[-1.20 -0.59  4.06  1.41  0.62 -5.28  4.97]	1.41

[[-0.94  0.86 -0.60 -6.76 -1.92  0.74]
 [ 1.58 -4.34 -2.86 -5.90  0.39  2.01]
 [ 0.70 -4.03 -3.67 -3.34 -4.18  0.40]]	-3.67

[-1.10  4.14  5.27 -5.57 -1.96  5.81]	5.27

[ 6.54 -4.88 -1.56 -2.06 -1.79]	-4.88

[[-2.07  0.53  1.41 -3.33  2.67]
 [ 1.06  5.84  2.08 -1.52 -1.98]]	5.84

[ 2.58 -7.26  3.58  6.24  1.85  3.25 -3.34]	6.24
---
((1, 6, 7, 2, 7, 5), (4, 8, 6, 3, 7, 3), (0, 3, 2, 2, 4, 3)) ==> 7
((32, -12, 27, 21, -31), (-16, -10, 24, 0, -27)) ==> 0
((70, 57, 44, 119, 194, 63), (83, 80, 29, 25, 29, 176)) ==> 29
((-891, 632, 743, 0), (-289, 254, -231, 226)) ==> -231
((45, 51, 52, 51, 47, 47), (43, 19, 39, 91, 12, 21), (46, 42, 52, 56, 46, 45)) ==> 12
((104, -373, 478, -438, 591, -306), (-161, -429, -416, 98, 97, -966)) ==> 97
((158, 30, 228, 92), (27, 93, 22, 58)) ==> 22
((4463, 3947, 2873, 8020, 8270, 7263), (5569, 5992, 2572, 5513, 5045, 4868)) ==> 5045
((4, 37, 20, -18, 15, 1), (-31, 29, -25, 32, -21, -13)) ==> -21
---
[[ 12.22 -16.28 -19.78 -19.00  -1.81]
 [  5.95 -17.82 -19.37 -17.74   5.46]]
12.22, 5.46

[ 0.144 -0.108 -0.082  0.015  0.008  0.015  0.068]
0.144, 0.068

[[ -0.62 -17.72 -22.72  -2.85   6.68   7.59   3.59]
 [  3.49 -16.08 -12.80  10.38  -6.92   7.98  16.38]]
-0.62, 16.38

[ 0.31  1.39 -0.23 -1.43  1.28]
0.31, 1.28

[[-14.749  -7.774  -4.271  -1.205  -6.642  -1.864  -6.826]
 [ -6.476 -17.427 -13.755   8.750 -15.994  18.406   6.610]
 [ -3.220   0.162   2.532  14.252   1.641  10.006  14.891]]
-14.749, 14.891

[[  2.5  22.0   0.6 -12.3  -9.5 -12.7]
 [  7.8   1.1 -21.7   7.6 -13.8  -7.4]]
2.5, -7.4

[[-0.095  0.018 -0.128  0.187]
 [ 0.185  0.031 -0.036 -0.042]]
-0.095, -0.042
---
array([[-0.027,  0.042, -0.096,  0.173, -0.031],
       [ 0.037, -0.221, -0.066, -0.101, -0.032],
       [-0.010,  0.096,  0.042,  0.021,  0.018]]) => 0.096

array([ -7.3,  12.9,  -3.5,  -0.1, -17.5,   2.7,  -9.5]) => 2.7

array([-1.705,  1.132,  0.818, -1.673,  0.512, -0.772]) => 0.818

array([[  4.346,  -2.774, -11.308, -12.739,  -5.588,  -1.885,  11.224],
       [ -7.629,  -2.217, -14.096,  22.409,  -7.880,  -7.460,  -8.657]]) => 11.224

array([ 110.338,    2.892, -123.172,   93.691,   -3.085,   45.443]) => 93.691

array([[ -5.0,  -5.0,   0.1,   0.8,   0.0],
       [ -5.6,  -5.8, -15.1,   9.2,  -5.2],
       [ -0.6,  -1.0,  15.8,   1.6,  -2.6]]) => 9.2

array([  8.015,  -7.776,  13.975,  -9.154, -10.613]) => 8.015

array([-0.349,  1.056, -1.808, -0.384, -0.505,  1.206]) => 1.056

array([[-16.55,  12.31,  -6.97,  -8.95,   0.57,  -3.17,  -2.10],
       [-23.87,   3.81, -13.27, -10.96,   9.79, -17.09,   1.53],
       [-17.51,   5.73, -12.50,  -1.46,  16.32, -13.03, -20.83]]) => 12.31

array([[ 1.1,  2.2,  1.9, -0.5, -0.5, -0.1, -0.5],
       [ 0.1, -0.3,  0.1, -1.5, -1.0, -1.1, -1.5]]) => 1.9
---
[[-4.23 -4.76  4.89  2.45]
 [-3.84 -6.33  4.96  0.52]] gives 4.89

[[-1.45  0.13 -6.04 -2.58 -0.87 -1.06]
 [-0.81 -1.25 -1.27 -4.60 -5.85  3.72]
 [ 0.30  1.26  5.44  0.71 -1.58  2.19]] gives -5.85

[[-2.34  3.38 -1.13  3.58]
 [-3.38  4.62 -1.60  5.01]
 [-4.27  5.69 -1.96  5.98]] gives -1.60

[[ 1.13  2.67 -1.23 -1.49  0.38  4.06]
 [-1.37 -1.10  1.19  1.40  2.89 -3.94]
 [ 1.09 -5.68  0.30  0.92  0.32  0.51]] gives 2.89

[[ 5.33 -0.46  1.00 -0.51 -0.52 -0.64  0.24]
 [ 0.21 -1.50  1.91  3.25 -0.01 -0.79 -1.81]
 [ 0.19 -1.28  0.14 -2.00 -0.05  0.53  0.45]] gives -0.79

[[-0.29 -0.42 -0.01  0.25]
 [ 2.26 -2.74  0.70  0.86]
 [-2.03  1.27  0.79 -6.47]] gives 0.70

[[-3.00  0.87  0.16 -6.91 -3.12 -3.24]
 [ 0.70 -0.33  0.14  4.33  0.37  0.02]] gives -3.12

[[-0.56  0.07 -5.52 -1.48 -4.73 -2.43  3.87]
 [-0.01  0.11 -0.03  0.50  0.16  0.24  0.32]
 [ 0.09 -0.13 -0.04  0.40 -0.01  0.27  0.33]] gives 0.24

[[-3.99  3.63  0.31 -3.67]
 [-3.66  2.45 -0.27 -3.84]
 [ 0.08 -6.00 -0.72 -0.70]] gives -0.27
---
[[-1.59 -2.91 -4.95 -5.04 -6.50]
 [ 1.40  4.33  3.97  3.78  1.47]
 [-0.66  3.26  3.23  0.05  0.33]] Out: -1.59, 0.33

[[ 0.00 -0.13 -0.02 -0.86  0.22 -0.40]
 [ 0.92 -0.84 -1.00  2.59  0.12  1.00]
 [ 5.76  0.24 -3.90 -5.73  2.66  0.49]] Out: 0.00, 0.49

[[ 5.51  3.18  3.40  0.43 -5.45]
 [-5.04 -3.63 -5.62  4.58  6.62]] Out: 5.51, 6.62

[-4.00 -6.07  1.04 -7.31] Out: -4.00, -7.31

[[-2.18  2.09  0.21  0.26  0.43  0.50  1.28]
 [ 3.97 -6.77  0.30 -0.63 -3.04  0.22 -0.98]
 [ 5.55  5.86 -1.87  1.08  6.02 -3.38  0.61]] Out: -2.18, 0.61

[ 5.35  1.78 -1.54  0.22 -2.43] Out: 5.35, -2.43

[[-2.13  5.18  2.04  0.90 -5.61]
 [-0.15 -1.15 -0.29  2.43  3.16]
 [-1.03 -0.91 -2.49  2.63 -4.05]] Out: -2.13, -4.05

[[-4.02  0.38  2.40 -6.17  0.95 -7.24 -2.88]
 [-2.52 -3.58 -5.09  2.15  2.40 -5.71 -0.45]] Out: -4.02, -0.45

[-0.73  0.29  7.05 -4.50  5.59] Out: -0.73, 5.59

[ 6.12  0.51  0.25  2.71 -1.15 -0.86] Out: 6.12, -0.86
---
[-5.85 -4.71 -0.08 -1.72 -1.61  0.01  1.46] -> 1.46
[ 1.19 -0.80  0.66 -6.59] -> -6.59
[ 0.79  2.82 -0.89  0.53 -5.23] -> -5.23
[ 1.05 -5.57 -0.47  1.78 -0.92] -> -0.92
[-3.16  2.39  0.27 -5.53 -3.66 -6.75] -> -6.75
[ 2.46  0.69 -0.12  6.51] -> 6.51
[-0.80 -4.43 -5.81 -2.87  3.74  5.34] -> 5.34
